Below is a small trained network, with its code and all its weights. Each question gives an input and a class and asks what happens when units are switched off, that is, made to give their printed mean instead of their output.

import numpy as np


def w(rows, s, z=0):
    codes = np.array(rows[::2]) - 128.0
    scale = np.full(codes.shape[1], s)
    scale[-1] = z or s
    return codes * scale


def f(y):
    return np.maximum(y, 0)


def log_softmax(a):
    a = a - a.max(-1, keepdims=True)
    return a - np.log(np.exp(a).sum(-1, keepdims=True))


def net(x, mask):
    res = np.array(x, float).reshape(1, 8) / 4 @ E
    y = f(res @ A[0][:, :-1].T + A[0][:, -1])
    res = res + np.where(mask, y, B[0][:, -1]) @ B[0][:, :-1]
    return log_softmax(res[-1] @ U[:, :-1].T + U[:, -1])


A, B = {}, {}
E = w([
[70,94,76,54,109,162,67,158],'x0',
[112,100,196,97,128,131,3,158],'x1',
[95,75,162,65,31,12,150,148],'x2',
[181,130,119,42,146,103,196,105],'x3',
[49,64,87,159,161,108,151,8],'x4',
[189,27,107,162,103,129,94,154],'x5',
[85,128,24,152,84,105,164,146],'x6',
[165,176,86,145,48,113,22,47],'x7',
],0.011)
A[0] = w([
[170,172,186,157,164,194,137,142,248],'neuron 1',
[147,87,122,185,71,149,105,53,196],'neuron 2',
[77,47,181,81,155,133,144,150,251],'neuron 3',
[153,106,47,144,116,107,137,55,198],'neuron 4',
[75,238,135,112,114,119,127,92,237],'neuron 5',
[70,103,17,108,136,148,193,121,163],'neuron 6',
[104,164,158,104,82,82,138,152,240],'neuron 7',
[1,95,80,163,132,109,159,115,114],'neuron 8',
],0.0094,0.0033)
B[0] = w([
[176,209,193,188,198,137,92,148,241],'neuron 1',
[173,85,79,208,153,49,27,94,231],'neuron 2',
[115,2,203,86,191,112,143,158,244],'neuron 3',
[173,80,12,169,123,132,141,74,237],'neuron 4',
[64,219,111,52,153,125,123,75,228],'neuron 5',
[108,92,43,119,119,210,232,173,248],'neuron 6',
[122,166,151,81,53,49,153,149,217],'neuron 7',
[6,59,156,195,102,156,190,104,234],'neuron 8',
],0.008,0.011)
U = w([
[88,197,123,11,67,89,131,69,156],'0',
[127,104,145,98,19,151,6,255,255],'1',
[33,88,150,184,94,130,180,118,23],'2',
[234,182,211,139,51,56,245,199,123],'3',
[149,225,173,201,236,235,103,103,119],'4',
[188,112,68,194,97,63,108,18,86],'5',
[151,136,13,121,108,212,193,158,170],'6',
[185,81,236,43,203,134,149,150,94],'7',
],0.0089,0.0031)

Each question gives the input, the list of numbers given to net, and the class t.
The units are the neurons (one row each of A and B). Each row of codes is followed by its name. A weight is (code - 128) times the scale printed after its matrix; where a second scale follows, it is the last column's (A, B and U).
mask holds one flag per neuron, in row order. A switched-off neuron (its flag False) gives its mean, the last column of its row in B, instead of its output. The means were averaged over made-up inputs and are rounded, as every weight is.
A unit's drop is (log p(t) with every unit on - log p(t) with that unit switched off) / (log p(t) with every unit on - log p(t) with every unit switched off).
The circuit of an input: a set's keep is (log p(t) with only the set's units on - log p(t) with every unit switched off) / (log p(t) with every unit on - log p(t) with every unit switched off). Starting from all 8 units, units are removed one at a time, each time the one whose removal leaves the highest keep (on an exact tie, the one counted first), for as long as the keep stays at least 0.8.
circuit, biggest first: the units of the circuit, biggest drop first
top k neurons: the k neurons with the biggest drops, biggest first
drop when u is switched off: that unit's drop, to one decimal
input [0,-2,-1,5,-4,5,-8,3], class 4: top 2 neurons : [neuron 3; neuron 1]
input [1,3,7,-6,7,4,-8,-1], class 7: top neuron : [neuron 3]
input [7,-2,3,0,-8,-3,-4,5], class 0: circuit, biggest first : [neuron 5; neuron 7]
input [-7,-2,0,-1,-8,-1,-4,-1], class 4: top 3 neurons : [neuron 1; neuron 3; neuron 6]
input [-3,-7,-1,-4,8,-8,6,5], class 6: top 2 neurons : [neuron 6; neuron 4]
input [-4,-6,-6,3,-6,6,4,-8], class 4: top 3 neurons : [neuron 1; neuron 7; neuron 4]
input [-5,-1,8,4,1,4,-2,-4], class 7: top 3 neurons : [neuron 3; neuron 6; neuron 4]
input [-3,-2,-6,4,-3,-1,5,2], class 4: top 2 neurons : [neuron 1; neuron 7]
input [3,-2,-8,5,-4,4,2,-8], class 4: top 3 neurons : [neuron 1; neuron 4; neuron 7]
input [-1,3,0,-4,3,3,-3,-6], class 7: drop when neuron 7 is switched off : 0.0
input [-6,4,5,-2,4,2,-1,-6], class 7: drop when neuron 4 is switched off : 0.1
input [4,5,-7,1,4,3,-2,-7], class 7: drop when neuron 3 is switched off : 1.3
